In the rows, zero is written as 128.
Group, then class:
[119 141 131 109 130 109 128 145 139 127 157 143 147 120 176 120 129 126
 142 119 131 121 139 133 108 120 129 138 131 120  98 115 121 112 150 133
 143 113 167 131 118 205 130 138 117 128 127  91  64 132 120 134] : [77] td
[127 115 136  90 119  99 121 177 177 140 123 128 138  90 159 166 103 133
 135  89 117 122 170 141 161 123 113 119 116  87  77 104 109 125 113 134
 128  93  78 112 121 204 121 141 120  93 107  97 165 101 141 148] : [80] hz
[114 127 124  84 113 120 116 175 150 140 133 133 119 112 158 171 134 127
 126  87 127 120 177 124 122 112  97 113 119  91  89 134 123 121 122 144
 108  82 109 142 126 180 117 137 139 104 115 101 169 109 144 137] : [80] hz
[106 114 138 120 130 135 146 155 144 142 114 117 126 143 184 126 124  91
 109  97 125 125 161 143 124 125 132 116  94 114  84  98 142 122 118 148
 114  90 155 108 130 160 128 138 121 122 117  95 100 121 136 129] : [73] bz
[114 131 128 116 144 127 154 126 118 138 143 134 150 153 185 100 125 122
 117 116 131 137 150 134  96 118 139 140 115 123  89  92 123 124 144 136
 149  97 179 141 111 170 141 133 120 130 135  89  44 129 128 122] : [71] Lz
[ 87 123 113 114 141 132 151 149 138 139 138 137 132 161 180  99 133 130
  99  78 144 126 168 135  95 122 138 113 115 110  74  89 134 142 140 154
 130  79 171 121 130 153 144 141 131 117 123  90  54 127 149 134] : [73] bz
[134 116 160 123 110 114 103 185 155 144 151 124 130  95 165 142 132 127
 131  87 126 123 179 138 156 114 110 146 119  74  97 115 116 117 147 141
 133 100 128 132 132 235 117 144 119 107 128 113 168 102 122 151] : [80] hz
[137 117 134 110 114  98 117 138 133 133 167 136 172 118 183 122 129 117
 142 117 119 130  86 146 133 128 126 136 130 110  85 122 120 110 155 126
 136 101 147 143 119 209 165 146 105 152 110  99  83 135 117 118] : [77] Nr
[146 135 170 131 120 100 121 124 136 134 161 126 160 128 209 126 124 112
 122 109 122 132 154 143 125 126 122 140 126  93  98  98 136 102 149 148
 137 117 148 128 126 179 140 143 123 156 132  91  75 130 117 134] : [77] td
[105 128 125  97 128 133 148 159 139 138 120 128 137 137 167 131 127 128
 102  93 120 140 160 141 131 130 132 118 103 112  60  96 127 127 121 132
 125  85 155 108 133 132 128 129 137 115 103  95 102 129 144 132] : [73] bz
[127 137 164 115 128 142 135 148 140 131 150 136 141 117 152 125 129  99
 114 127 124 120 133 143 125 126 138 127 108 116  78 102 125 113 159 132
 128  98 214 138 120 179 130 126  96 138 136 100  58 133 153 128] : [71] sf
[108 129 139 127 132 106 122 142 136 135 176 134 170 134 206 116 132 128
 122 105 123 128 155 125  98 116 138 139 132  95 113  94 127 111 162 139
 143 102 173 124 118 221 153 145 121 158 134  80  48 135 117 122] : [77] td
[137 145 155  99 128 140 134 149 138 124 150 140 138 107 115 122 130 126
 136 136 124 119 115 126 116 123 143 132 104 128  79  98 132 115 146 121
 143  78 220 146 119 171 131 127 106 145 123 113  51 139 138 122] : [71] sf
[119 145 115 140 142 109 153 156 130 135 109 135 161 144 149  91 112 129
 142 129 129 128 124 140 118 125 148 124 109 157 101 111 118  94 106 140
 141 131 143 109 117 217 132 136  89  88 121 100  69 137 119 114] : [71] Qs
[120 126 148 120 119  99 124 170 150 143 149 142 162 127 202 126 118 110
 130 102 113 125 158 150 147 117 121 133 112  98  97 113 123 108 145 139
 132 100 161 121 120 230 139 129 108 136 125  83  75 121 122 139] : [77] pn
[ 96 122 103 106 128 156 139 151 135 133 125 133 118 158 164 108 135 128
  97  82 142 136 175 124  96 120 132 129 112 105  84  91 120 136 129 151
 143  77 148 128 127 128 140 139 123 106 133 105  86 125 147 126] : [73] jd
[121 123 132 106 138  86 114 134 133 135 174 138 173 117 202 121 127 125
 148 128 135 123 147 130 117 121 138 138 135 114 112 131 127 115 151 133
 142 107 144 158 113 211 145 137 109 146 128  96  73 129 109 125] : [77] td
[132 125 138 112 125 111 126 147 141 144 158 158 157 116 181 124 126 118
 127 113 117 111 137 140 126 111 131 131 109 111  73 121 126 109 142 135
 135  96 185 134 122 199 132 134  99 144 114 100  60 133 127 133] : [77] pn
[123 113 131 103 119 118 123 168 149 162 126 131 137 111 165 152 133 119
 121  75 116 117 180 147 153 127 119 120 117  50  72 106 110 129 123 135
 131  95 128 130 127 193 125 137 121 104 108 110 132 113 148 138] : [80] pr
[111 125 151 139 133 144 132 152 144 146 142 133 137 130 168 113 129 105
  93  92 128 133 160 149 126 121 132 101 109  96  83  91 126 123 136 160
 124  89 197 128 124 162 128 131 128 141 131 100  92 119 149 138] : [73] bz
[106 131 126  94 136 135 157 136 132 134 139 136 151 140 152 115 130 121
 115 119 132 130 135 142  94 122 138 120 101 134  83 116 130 121 133 132
 124  85 202 131 118 160 136 131  94 137 120  86  35 142 152 112] : [71] Lz
[111 120 166 123 131 127 140 140 131 140 143 137 143 130 171 118 123 119
 106 103 120 124 147 144 111 114 126 127 123 115  61 104 131 128 137 143
 124  96 197 136 125 157 136 121 119 140 124  98  69 126 132 130] : [71] Lz
[124 140 126  70 144 112 153 151 137 136 152 133 161 107 156 117 115 129
 138 115 128 119 123 144  98 124 105 135 109 138  51 104 119 108 137 126
 151  90 197 128 106 243 165 137  89 127 106  91  29 142 134 113] : [71] Qs
[127  92 107 122 122  74 125 113 119 138 167 133 188 144 252 102 129 119
 156  92 135 143 178 138 134 131 125 146 139 114 113 113 122 106 148 137
 154 122 101 130 126 208 145 146 131 155 115  82  59 139 121 130] : [77] Nr
[124 118 129 115 127 135 129 157 140 133 124 128 122 124 168 136 128 121
 119  87 137 118 165 134 141 127 113 119 115  98  81 112 117 125 124 137
 137  99 116 135 127 171 134 137 139 117 120 109 127 120 141 146] : [80] pr
[124 119 117  84 126  97 123 182 147 130 136 135 140 121 173 111 130 129
 136  99 121 118 177 131 148 115 117 132 116 102  77 117 107 114 129 145
 132  83  98 128 124 233 121 143 119  87 115 109 135 110 145 140] : [80] hz
[126 137 142 117 130 105 119 142 134 139 157 140 155 120 153 138 132 122
 139 118 132 125 146 122 117 117 117 130 134 121 115 141 126 114 142 127
 129 108 150 129 113 205 129 137 119 129 135  99  99 132 122 127] : [71] Qs
[123 141 142 119 129 143 141 140 137 124 152 145 149 113 134 109 137 126
 125 125 143 128 121 134 107 128 132 154 115 133  87  88 152 116 155 128
 143 104 227 142 102 186 134 132 103 136 135 111  40 135 138 124] : [71] sf
[ 97 127 121 117 135 123 143 136 132 136 141 130 147 151 169 117 133 126
 121 103 130 123 138 146  99 127 130 118 125 126 106 112 130 125 127 142
 153  95 140 128 133 138 132 140 122 144 124  93  98 131 120 118] : [73] fb
[142 109 144 107 119  74 106 126 133 147 160 129 183 134 224 126 120 118
 150 100 122 124 149 148  98 133 126 134 137 109  94 122 130 110 148 119
 148 111 148 126 146 209 142 129 119 188 103  89  49 136 112 136] : [77] Nr
[114 123 124 101 128 106 122 131 134 134 166 148 160 141 191 120 119 112
 141 115 116 140 148 134  97 126 125 137 127 116  99 120 124 114 164 139
 149 107 169 131 120 199 145 137 122 169 133  87  59 140 111 121] : [77] td
[139 111 139 135 129  93 113 172 145 134 138 129 150 103 189 161 125 125
 141  90 113 124 167 139 170 124 108 126 123  98  82 128 108 118  99 135
 122 100  89 125 130 222 133 143 120 108 110 105 150 117 125 151] : [80] hz
[123  98 130 102 121 106 128 157 141 142  99 129 144 132 166 157 132 123
 118  98 118 119 165 139 146 120 122 120 111 105  96 124 116 121 104 135
 130  99  91 115 134 157 131 130 121 115  95 103 142 116 130 140] : [80] pr
[132 137 140 105 137 125 135 150 167 126 166 140 152 101 150  90 127 121
 134 136 130 126 120 126 115 128 145 126 116 131  82 103 129 112 165 119
 137 104 208 137 111 201 136 132 102 140 132 111  52 136 125 125] : [71] Qs
[129 134 130  81 124 116 142 163 133 133 164 148 161 101 152 103 125 126
 140 123 125 116 133 130 110 127 138 135 114 103  72 112 121 114 136 134
 147 102 181 137 112 235 141 147  85 116 122 100  52 135 130 117] : [71] Qs
[115 130 116 113 128 121 127 186 158 152 116 128 120 124 160 133 131 129
 125  85 142 119 184 127 124 128 117 123 109 104 101 118 107 126 120 146
 119  94  94 120 124 199 131 138 133  84 116 108 156 107 147 145] : [80] pr
[111 121 139 121 136  91 114 145 139 127 167 148 160 112 190 123 130 126
 137 111 125 128 157 132 118 124 119 119 128 106 112 131  97 104 146 136
 139 112 145 135 120 223 139 138 121 154 127 100  82 121 120 121] : [77] pn
[130 127 147 119 119 120 128 136 133 135 150 130 152 113 175 126 143 120
 128 128 124 129 144 144 125 121 125 141 125 109  99 120 122 124 152 137
 134 114 170 136 125 193 143 139 116 139 124  98  84 129 125 132] : [77] pn
[104 108 144  96 129 137 125 149 144 140 143 135 129 140 187 154 126 118
  80  80 125 133 174 141 105 117 140 117 121  86  60  88 128 124 153 146
 118  67 177 140 129 132 132 128 130 155 117  84 131 117 145 128] : [73] jd
[128 121 134  99 115  81 123 170 153 140 146 130 140 106 159 149 138 128
 130  78 123 134 179 130 169 122 105 128 129  92 100 122 112 124 121 138
 138  96 102 120 132 218 120 144 127  95 122 120 156 112 142 142] : [80] hz
[140 129 148 111 129 116 131 145 135 131 165 149 137 104 161 123 131 131
 151 120 123 125 101 134 116 124 129 142 122 117  78 110 117  98 153 122
 144 107 193 130 119 202 132 136 105 139 125 104  66 138 123 132] : [71] Qs
[114 119 134 100 123 100 131 176 144 139 125 132 129 116 172 160 118 126
 125  76 122 122 183 140 130 122 108 123 127  94  92 129 115 128 119 139
 118  96  80 122 123 194 129 131 135  93 108 107 159 116 150 135] : [80] hz
[ 87 111 130 122 126 140 166 142 142 146 117 143 108 157 170 142 132 125
  87  64 133 129 182 143 116 115 118 116 107  98  85  90 130 132 127 151
 112  85 145 128 128 103 122 113 125 142 117  93 113 110 153 127] : [73] jd
[120 141 140  93 142 120 137 160 137 135 139 144 143 109 145 131 124 124
 135 129 131 111 137 145  94 122 134 133 121 137  98 116 132 115 144 134
 126 100 198 125 112 201 133 135 101 128 130  98  68 133 127 118] : [71] Qs
[128 139 135 118 132 121 138 145 130 129 160 139 152 114 145 105 133 128
 125 126 126 129 125 139 126 131 142 138 119 133 105 114 126 115 151 130
 143 110 187 139 112 203 136 136 101 135 129 106  55 136 116 118] : [71] Qs
[107 126 124 126 133 152 143 147 140 145 125 137 124 138 161 114 131 118
  96  99 130 136 166 137 113 120 133 133 106  97  86  83 123 129 146 145
 134  94 185 127 135 149 129 129 128 111 135 104  81 115 157 123] : [73] jd
[118 138 149 130 115 106 112 155 141 130 135 137 124 124 171 164 116 121
 131  96 128 128 168 138 127 109  99 116 140  96 129 125 128 128 128 130
 110 131  92 128 133 137 127 120 164 140 125 106 186  98 131 129] : [80] Jm
[125 142 154 108 137 146 142 149 137 128 154 146 155 113 141 115 123 119
 119 116 125 124 114 137  91 112 133 130 105 113  58  94 134 116 147 127
 126  83 248 140 126 183 139 123 106 135 118  96  26 132 131 119] : [71] sf
[147 117 139 126 119  87 119 130 123 131 156 140 190 117 205 134 118 119
 149 126 112 129 123 137 156 138 155 140 119 121 109 132 118 115 131 119
 150 141 116 126 115 217 131 133  94 141 109  97  59 131 105 133] : [77] Nr
[123 140 150 126 118 118 127 144 131 126 163 162 162 124 148 105 129 128
 150 133 123 124 150 130 121 113 141 132 125 132 112 126 128 108 155 123
 146 126 197 128 111 218 126 131  84 144 135 107  55 139 111 126] : [71] Qs
[115 138 138 116 139 150 155 154 133 142 133 136 140 138 141 107 125 138
 106 113 126 129 124 146 102 128 149 129 103 131  81  95 120 105 133 135
 128  84 204 130 127 171 136 125 103 119 124  97  61 132 107 122] : [71] sf
[108 140 126  80 144 105 137 158 129 133 159 143 144 116 136 116 126 133
 132 118 133 132 148 126  89 113 129 139 105 135  86 120 128 117 149 135
 135  88 188 137 102 206 132 133 117 121 131 102  66 135 149 115] : [71] Qs
[102 136 138 106 138 126 127 166 147 138 139 135 125 141 162 128 131 133
 143 111 130 126 165 136  99 109 126 130 124 110 118 111 124 133 134 151
 119  89 173 132 112 185 131 136 134 133 130 104 116 138 146 123] : [73] bz
[130 122 128 140 119  78 132 108 130 157 155 135 174 126 202 134 124 118
 143 102 126 134 147 144 148 125 117 137 131 105 121 116 114 114 143 135
 144 134 129 122 131 215 140 136 122 149 128 100  80 140 107 143] : [77] Nr
[119 129 111  88 165 113 146 151 127 132 162 143 172 127 177 101 135 125
 136 119 131 126 132 108  95 120 135 150 114 132  69  97 119  88 145 120
 150 107 184 118 109 208 149 142 107 134 122  90  15 147 131 118] : [71] Qs
[ 87 118 108 103 145 140 160 159 152 145 141 132 126 156 177 112 135 121
 102  97 145 134 180 136  70 122 130 129 114 110  78  98 121 126 147 155
 132  67 161 126 122 154 150 139 142 121 126  90  60 130 151 120] : [73] jd
[140 124 125  92 134 102 136 154 130 126 175 133 162 104 185 113 129 126
 153 117 124 123 146 134 107 116 131 139 134 124  90 119 126 108 156 131
 152 100 162 131 112 243 134 136 107 143 128  83  57 135 124 127] : [71] Qs

Group, then class:
[107 157 153 149 115 132  53 124 167 139  83  86 150 105 232 125 171 108
 134 131 156  98 142 128 125 119 130 108 124 115 132 116 106 102  24 137
 175  79  53 116 110 144 117 133 206  88 142 142 130 137 155 115] : E [272]
[ 98 130 117 118 124 133  97 132 173 111 107 131 126 130  34 119 139 140
 135 124 139 137 135 126 139 135 107 122 145 147 127 121 176 134 125 137
  84  90 160 130  73 122 135 126  95 142 120 129  91 116 123 122] : V [283]
[ 69 133 133 161 133 125  73 136 178 128  96 137 134 122 137 125 157 127
 145 127 183  79 143 136  98 112 138 135 125 130 129 121 144 113 121 129
 158  73  89 124 145 144 133 127 157  64  75 146 102 127 128  97] : E [288]
[ 66 135 138 156 176 127 134 131 156 144 119 125 143 123 155 130 146 116
 127 128 162  98 144 125 107 109 136 123 111 131 129 124 161 128 123 132
 138 102 111 119 116 129 125 126 183  77 126 144 111 123 112 105] : E [272]
[100 133 126 125 133 132 122  91 142 127 117 110 128 141 131 141 123 154
 130 141 133 119 133 125 103 132 117  99 117 132 129 122 136 138 128 132
 147 101 114 128 116 143 128 126 149 101 120 141  96 120 122 132] : W [293]
[129 135 131 122 131 129  72 132 158 123  94 163 129 113  42 109 145 133
 128 130 133  96 135 135 156 122 123 146 172 140 127 116 162 120 112 117
  51  82 184 130 124 116 135 133  79 146 129 128 102 118 132 127] : V [283]
[ 92 157 123 122 127 128  48 135 181 122  99 119 125 109  59 118 162 132
 132 133 130 110 142 133 146 116 126 151 150 140 121 118 172 124 116 129
  87  85 154 171 128 130 128 141 102 123 127 134  98 129 133 129] : V [273]
[ 24 147  97 141 140 132 157 118 179 127 135 123 125 138 155 132 127 123
 131 146 157 107 106 128 132 152 132 109 129 139 126 118 168 110 141 136
 166  65 143 141  83 121 132 136 105 156 117 123 151 115 129 132] : X [275]
[115 137 151 149 123 129 103 141 181 140 104  97 150 116 185 124 161 120
 144 127 155 119 138 125 134 117 126 109 134 127 130 123 132 120 117 127
 147  73  74 122 113 135 123 130 180  97 128 130 109 131 140 119] : E [272]
[156 134 136 138 133 148 118 129 162 127 110 105 135 136 151 140 125 146
 117 153 132 123 120 127  98 139 104  96 121 119 137 171 106 137 137 128
 143  92 111 131 136 141 132 129 182  96 127 143 100 127 133 133] : W [293]
[ 61 136 132 129 133 138 144 125 143 136 122 106 127 135 178 144 150 133
 129 138 125 134 128 126 117 129 111  72 109 129 121 132 138 126 141 127
 176 124 108 130 132 136 127 135 164  96 122 150 106 123 129 142] : W [284]
[131 114 114 132 130 134 123 136 171 122 101  88 144 131 111 137 121 149
 123 139 132 114 120 129 105 141 104 102 128 131 128 137 132 150 135 130
 127  85  71 126 122 121 137 134 194 112 131 114  78 117 116 137] : W [293]
[ 68 135 135 128 120 127 111 126 161 139 112 142 131 131 143 125 158 113
 138 133 139 109 138 131 110 111 134 113 119 121 119 125 116 122 131 134
 167 106  99 108 137 136 129 129 138  85 128 145 135 128 134 119] : E [288]
[146 123 124 112 135 129  84 115 165 125 119  83 145 128 130 143 127 144
 112 134 143  92 134 135 107 128 109  76 124 135 135 123 137 149 130 117
 137  65 121 127 105 150 135 136 167 109 121 144  71 116 123 141] : W [293]
[150 131 128 136 129 128  94 141 169 127 111 162 121 123  60 115 143 131
 136 136 132 104 137 145 141 125 124 143 153 133 117 120 170 137 114 126
 101 110 142 126 139 130 129 125  92 123 133 125 110 125 129 133] : V [273]
[ 80 134 113 165 124 121 163 109 158 132 127 110 140 136 162 135 131 154
 117 130 166  92 111 162 113 123 138 113 127 127 128 118 157 115 113 128
 100  57 186 134  65 127 124 127 157 128 129 128  76 112 130 118] : X [294]
[130 125 130 126 125 127  76 121 186 123  99 143 133 118  38 117 140 136
 131 125 155  94 122 134 167 114 131 141 155 141 120 118 179 122 113 127
  91  85 176 144 105 125 127 125  85 144 127 128 111 131 126 117] : V [283]
[138 132 133 125 138 150  96 134 165 119 108 104 134 126 139 146 139 151
 132 144 126 116 125 123 122 116  84  76 126 121 126 127 125 144 135 120
 154  79 116 121 114 140 129 139 177 122 117 145  80 127 115 135] : W [293]
[108 156 140 119 131 131  57 123 162 117  95 148 126 130  41 119 146 141
 133 131 124 113 147 138 137 123 135 137 147 135 125 121 172 125 125 124
 100 119 140 126 133 132 127 139  93 104 138 135  99 129 134 127] : V [273]
[101 127 114 134 129 140 161 127 156 130 132 132 116 121 157 139 136 142
 134 134 134 128 125 126 125 133 119 108 151 127 125 128 135 124 134 125
 172 127 115 135 141 131 126 121 147 138 145 145 127 114 122 129] : W [284]
[108 144 143 148 121 130  89 125 169 130 104 114 143 114 191 126 166 132
 142 127 166 124 145 127 116 118 132 110 126 125 133 123 133 107 125 132
 167  70  79 117 112 139 133  96 168  83 126 142  99 126 130 113] : E [272]
[139 121 114 121 133 132 129 124 139 120 114  71 144 139 128 154 115 147
 119 132 122 141 116 119 104 130  94  83 122 138 126 132 119 155 135 118
 117 101 127 127 112 131 124 141 185 109 120 136  74 119 122 153] : W [293]
[102 138 114 145 129 134 142 106 136 130 141 105 125 117 198 130 123 148
 126 132 142  94 114 128 119 126 133 108 113 137 125 121 140 117 126 131
 135  62 127 127  67 127 136 128 146 151 121 137 120 126 122 126] : X [294]
[ 93 145 142 131 119 137  91 136 166 129  99 122 133 124 171 123 165 133
 144 130 136  94 151 123 111 114 133 133 117 124 131 131 123 128 143 127
 161 104  83 119 147 131 123 134 165  84 137 136 118 134 132 121] : E [288]
